115,-65,79,13,101,-12,78,480,101,-63,-240,-98,274,-377,189,-184,211,151,-59,441,-329,-247,-104,28,33,-301,-291,-202,131,77,57,112,140,477,-430 : Fol
138,19,-39,515,-149,286,-253,65,-899,191,457,56,-433,-809,-82,-95,77,-62,-66,-190,283,35,-67,200,729,178,220,-37,129,-280,281,-129,402,-198,-364 : lare
-307,79,-31,-295,29,-79,82,-36,331,-55,-278,-59,166,283,-152,-151,-267,236,63,200,29,-272,60,-345,-172,-82,77,179,-130,63,-75,79,-191,-106,308 : Gamus
-84,-203,78,58,10,-5,292,-131,258,227,116,371,-306,-222,-17,-189,86,32,-225,125,-121,-12,-5,165,133,-26,-60,-93,73,-101,-21,-58,179,-471,-3 : zipan
-289,-335,466,-143,109,-8,337,66,368,110,198,-130,407,392,182,-187,8,-39,19,21,60,-5,58,99,-271,30,-280,-248,195,38,-140,38,-49,-156,142 : zipan
288,486,-8,538,-111,-56,566,501,324,-371,-131,367,-139,-218,-178,562,-725,145,-535,286,-3,-252,259,-430,-127,-433,-475,-50,-455,50,436,-72,161,512,164 : Gamus
448,-80,-171,-64,295,203,-226,-172,249,178,397,-372,-81,132,-11,184,-247,-230,193,-286,-85,-373,-362,64,163,290,-69,-384,-20,-44,164,297,-476,133,118 : gunu
-92,264,-196,2,-87,120,19,163,-58,-105,2,-531,336,401,-260,-5,181,-45,-193,142,-126,-350,-49,95,-133,-396,-124,-124,312,134,-181,215,74,357,97 : zipan
277,161,-144,-164,50,-428,91,-206,256,217,83,-235,-185,32,-36,97,-375,-240,-111,-123,-7,-426,50,-271,57,195,-352,-199,-253,158,244,184,-522,-47,90 : gunu
445,276,67,308,-478,296,42,-121,-330,-60,254,24,306,45,-122,377,-124,-231,23,-277,374,195,172,49,-86,65,31,-12,14,53,-48,18,134,45,-8 : gunu
-399,-116,348,-258,52,-278,283,-223,366,-2,17,116,61,-13,-86,-196,-48,15,30,235,-5,69,62,-114,-13,315,-52,253,-92,117,-209,-3,-211,-422,45 : dad
-86,-11,-63,-79,-142,76,-71,-96,66,82,-3,-393,-101,451,-68,17,-217,-318,66,-168,284,78,153,-148,-64,352,-13,-38,-161,41,130,307,-209,-31,213 : dad
161,-146,-7,-43,34,26,-104,135,49,240,116,-57,26,-97,-93,-223,-74,199,54,223,21,-62,-7,30,97,-277,79,94,17,142,88,131,153,-130,-65 : Gamus
-80,219,66,-250,58,44,170,-23,268,170,-285,-214,144,-120,134,238,-7,277,57,-279,-90,-261,56,-58,-63,-337,-305,159,-85,-77,-200,-190,309,489,163 : tunu
-147,268,197,11,294,7,378,116,-268,66,20,-74,-165,-39,-86,-378,220,-357,312,-503,97,-415,148,481,-6,312,-80,-133,105,36,-96,-59,-260,278,345 : lare
-83,80,-263,-249,161,141,100,107,296,-34,-240,-18,-206,452,7,100,-62,87,-134,-128,66,-272,44,-222,-214,99,-359,41,-214,-172,-246,-241,104,21,397 : tunu
353,-152,-226,-120,-28,-46,-109,-446,-13,-93,22,392,-353,391,-316,312,333,7,163,-364,-79,292,-81,146,-85,110,305,418,-411,-61,-120,-91,78,-20,123 : dad
80,148,-128,30,-376,324,-198,-476,392,-156,55,-32,493,51,-302,426,-72,417,29,-153,-86,12,-103,-76,-172,55,283,157,-250,-195,-10,-531,17,-254,217 : kor
-327,90,-138,-111,-626,58,-16,-72,67,-173,-337,51,4,125,-150,79,133,331,-24,4,-98,87,192,-85,171,-89,200,171,-280,144,5,265,20,-86,-62 : kor
209,281,73,401,189,167,187,-120,-176,102,400,-259,-49,-98,-389,-2,-323,-682,-210,-207,333,-333,5,-148,262,223,-66,-463,153,30,198,419,-294,-53,-171 : tunu
74,-15,-64,-111,200,-330,-93,113,304,-160,-50,42,-298,-449,96,-50,-227,321,-126,519,-309,-241,-294,-248,98,-379,-307,107,-127,31,253,65,-91,282,-260 : Gamus
-115,-29,296,202,-77,-348,-328,-118,4,-58,141,25,68,4,100,81,-384,-49,-8,190,180,187,-92,-107,79,248,237,1,-3,-92,-17,-86,-126,-24,-107 : Gamus
196,1,-49,-34,-361,24,155,-247,-136,0,-77,-22,-275,-142,-76,105,-32,119,54,-302,162,160,85,159,281,-243,223,0,-125,-127,-43,149,126,103,37 : zipan
-591,176,110,-7,160,-14,291,259,85,185,-110,-93,50,178,16,-93,-233,222,-154,57,-8,-221,141,31,70,78,-72,26,-31,166,-152,-120,43,-35,402 : zipan
411,-146,-144,52,-244,85,-289,-481,169,-210,338,371,-300,-283,-330,296,-85,147,139,323,-47,417,-277,-96,92,419,286,231,-249,-225,135,-142,191,-242,-320 : tunu
-440,-149,13,-43,41,-77,-114,-128,-347,4,-120,209,-356,-200,180,180,185,291,-74,30,-31,460,-16,11,134,-256,197,321,105,-190,-227,-283,392,193,100 : Fol
-30,59,-135,39,275,-90,102,-160,-221,228,20,-138,-485,-130,-16,151,-19,-333,-15,-279,183,8,94,-63,141,282,-179,-69,-82,-164,34,363,-86,3,201 : Fol
48,-72,72,-153,294,150,226,-186,205,95,-34,87,124,190,26,34,29,222,151,-121,-302,39,-30,144,-4,23,121,1,-138,-8,-128,-80,-50,-18,170 : tunu
-71,144,-378,-80,-48,-60,-93,-37,34,117,-279,-287,-258,-44,178,144,16,-12,48,-262,34,-280,10,-163,9,173,-101,-58,-153,-165,58,70,23,392,288 : Gamus
-310,26,-103,-12,-56,-1,-96,-4,189,1,-45,-67,59,172,17,204,-392,140,-195,227,226,-21,117,-342,-128,-93,-127,82,-42,-67,-112,-177,86,-137,244 : zipan
106,-263,227,-207,266,93,153,-60,503,19,234,-195,480,451,106,-36,-201,-299,512,-173,37,-277,43,260,-425,78,-313,-265,42,46,136,-30,-477,73,141 : gunu
-145,69,-76,-85,372,-195,-52,77,3,64,21,3,-299,-136,-60,-187,13,25,148,-52,-52,-304,-57,95,129,106,-72,26,-92,49,44,-197,-202,140,90 : Fol
30,179,-44,78,-515,-108,453,217,-92,-52,-399,140,-60,-205,25,-54,5,266,-331,113,-89,-97,135,-26,-3,-125,-68,7,-216,61,38,-2,166,53,145 : dad
-518,-81,-63,-152,-213,-159,127,-243,376,-95,219,-156,-226,194,16,73,144,71,-31,-316,11,-271,-142,-140,-135,232,-132,-143,-56,-78,-101,-193,-151,88,382 : kor
132,275,-127,82,-195,-122,-41,-291,-82,38,-316,-160,-220,-433,-230,243,99,-79,-231,-272,77,-431,-242,12,7,-360,-136,-66,-95,-171,-156,-47,-6,613,11 : tunu
-628,42,-198,-35,-548,-21,-82,-178,-76,-91,-11,-112,-572,115,-325,46,303,93,-190,-357,287,-20,174,-84,122,-108,48,340,-220,-16,-210,154,136,-108,362 : zipan
97,-368,40,-85,-390,139,-283,-344,-102,234,197,11,-334,-96,-410,-417,166,183,-27,101,-117,166,-319,192,131,71,617,204,-235,269,-138,365,-168,-569,-160 : gunu
-28,97,417,-36,-355,-37,428,-288,65,71,-13,122,82,-672,-78,104,175,108,401,-279,-252,-205,68,593,12,-23,-79,133,-121,39,-16,1,-55,330,9 : dad
-472,-191,-131,-141,67,-109,237,-368,302,87,-83,-21,-453,-43,-11,126,64,-54,-113,-306,-102,-210,-147,32,169,233,69,22,-104,-123,-91,186,-189,-128,366 : Fol
138,-31,-179,-229,-195,65,-32,-207,161,-9,-158,213,-244,76,25,217,-267,236,160,253,-153,42,-133,49,122,48,17,42,-230,50,-16,90,-32,106,-97 : Fol
-97,74,-264,-418,346,-331,58,-103,125,288,-458,142,-585,257,-291,-176,33,286,-76,-30,13,-44,-39,-79,167,-56,148,269,-343,119,-111,160,-144,-82,509 : lare
256,-171,65,-266,364,-97,-290,-165,132,139,164,-298,93,-40,-137,-133,-211,144,199,191,11,-9,-58,-70,-97,-125,124,73,-4,117,-16,26,-138,102,-56 : gunu
-25,-438,200,-45,84,-142,265,-251,391,-96,321,317,363,-369,123,-53,-89,-2,394,-11,-89,-115,-197,121,-80,149,162,40,57,-16,216,-427,-176,-254,-208 : kor
162,188,-206,361,-428,10,21,-218,-527,117,271,-146,-881,-148,-220,173,-152,-444,-304,-185,94,417,-388,-1,455,216,170,-186,-298,147,86,568,-344,-97,-217 : tunu
-33,41,-120,60,105,-273,-58,45,-42,-318,4,-75,29,-245,-74,72,70,46,-208,7,9,-83,80,-209,104,-149,-60,81,-69,-9,94,-270,-71,75,-199 : dad
-502,-60,6,-156,-108,-32,118,-103,203,274,-62,-339,-138,59,41,10,185,225,20,-144,112,173,75,-161,90,-138,-10,248,-107,32,-67,182,239,149,399 : Gamus
77,-80,380,-37,541,-236,-572,-16,19,52,302,-218,212,-57,283,-159,-24,-595,227,-448,92,-549,49,-6,15,184,-222,13,373,-46,219,13,-354,228,-174 : lare
-336,-66,82,126,152,-90,161,98,-36,371,-26,-97,160,-215,-120,-167,341,112,-79,-250,-20,-129,-102,-29,329,-29,342,-44,28,168,-15,190,4,15,173 : Gamus
-47,-76,178,-360,408,-308,-92,-548,349,209,188,-87,-342,-98,-6,70,-181,-252,262,-124,1,89,-142,-64,-49,571,-166,215,-127,-66,122,47,-313,-127,72 : lare
267,-279,-395,85,-353,304,-55,-255,-562,103,370,350,-536,251,344,-404,402,-105,205,-176,48,317,115,335,130,246,228,-110,77,-126,-15,-154,120,-540,127 : dad
257,-224,-231,-83,-264,67,-28,16,113,-115,96,34,-316,239,161,241,26,49,-221,-286,-91,137,36,-94,-82,-48,-57,-21,-153,-67,88,-280,134,69,145 : tunu
-261,-267,293,-55,467,-224,-344,37,242,379,133,-320,201,-166,154,-278,-135,-82,91,376,-37,118,-392,-60,1,-105,69,31,262,62,2,71,-76,-58,-262 : dad
-59,-200,-28,69,-211,-351,-523,164,6,311,148,88,-219,186,-32,-424,23,137,-175,-52,-72,-245,-251,198,58,143,455,167,-31,363,108,210,-102,-440,153 : zipan
-84,82,-54,-71,-207,422,307,-125,-247,-245,-21,-221,19,110,-124,149,472,69,112,-448,149,-89,176,259,-241,217,-325,97,-161,-317,-312,-337,397,279,172 : gunu
-746,-67,48,-35,-517,-75,352,-20,297,-188,-121,20,46,-40,115,109,-98,66,-113,-24,59,-117,280,-284,4,222,-243,-43,-177,-72,101,-53,-140,-277,161 : tunu
-169,125,-380,-48,-483,252,-207,134,288,65,-405,-145,387,567,-59,141,171,408,-86,-181,-65,-107,-12,-321,-294,-40,276,166,-252,-173,-133,-98,155,-260,640 : Fol
-203,-264,112,-207,371,-188,0,95,252,348,-37,21,-62,19,134,-288,-65,-19,-49,211,-216,-147,-141,-146,-93,-117,-138,108,41,57,37,28,-122,-229,73 : zipan
62,142,-322,-186,-42,-174,26,-88,74,96,-272,-80,-275,-5,-18,-125,42,-70,89,-160,50,-274,242,161,-166,286,-75,-47,-49,14,84,240,-83,-24,349 : tunu
103,-146,-50,-71,283,-94,-128,119,187,418,139,-181,-246,34,228,-51,-519,-102,46,117,-12,104,-192,-88,260,274,39,-196,-65,28,171,131,-231,-291,-17 : Gamus
-482,180,99,192,644,-314,414,-112,-278,106,76,-195,-101,37,-105,-220,266,-401,-58,-435,122,-424,-38,240,53,-23,-153,-159,89,-5,-194,-180,-263,211,186 : lare
84,-335,-20,-191,37,472,-286,-4,332,-130,169,224,425,460,-82,94,327,467,28,35,65,257,71,88,1,185,60,335,-7,-159,-173,-522,594,-439,11 : zipan
-169,-316,27,-179,-140,59,171,-291,141,321,263,149,-345,46,-9,-297,5,158,160,-13,12,9,-64,372,6,33,71,5,-31,85,-95,-19,-47,-480,240 : gunu
-42,-239,-117,-193,114,204,177,83,341,34,-53,-205,183,108,195,-77,204,66,132,-75,-89,-78,18,3,-253,162,-172,-182,-11,-110,-46,-213,-13,98,286 : zipan
152,-147,184,-51,217,75,-16,-342,7,572,160,-162,-363,316,-430,-209,-410,-407,278,-379,234,132,-103,122,-100,163,439,96,-293,3,-57,582,-541,-603,482 : zipan
99,207,145,-47,216,81,-1,265,-227,126,-49,117,-29,-53,-171,-132,-192,234,104,174,-1,-11,78,39,64,126,114,354,-102,192,-74,192,203,14,104 : zipan
-440,-5,170,-209,-32,-205,396,-19,384,-141,-204,30,-12,137,-86,-231,-204,205,122,465,35,-62,143,95,-118,-206,-219,-58,-112,111,-96,4,-203,54,110 : lare
-39,-87,214,71,9,-118,404,-186,0,-19,144,145,-122,-367,-209,-35,169,21,-66,-137,-34,-262,251,90,186,54,-63,36,-19,-194,68,-55,162,17,105 : dad
50,36,-296,-235,-348,98,327,-43,276,-45,-159,-151,-275,195,-114,32,77,186,-198,-75,54,-17,169,-243,-116,4,-151,33,-310,170,-18,148,61,82,351 : Gamus
96,-345,252,103,269,-194,-171,-34,147,175,447,-9,-226,-146,295,-260,-463,-203,-47,462,27,130,-333,-99,103,-11,-48,-133,211,-19,171,43,-19,-195,-421 : dad
-44,-81,-257,-321,-76,-51,24,-498,124,-150,89,134,-338,76,-377,153,1,107,173,146,-46,146,-18,-28,20,505,31,214,-345,25,22,71,-169,-296,-33 : zipan
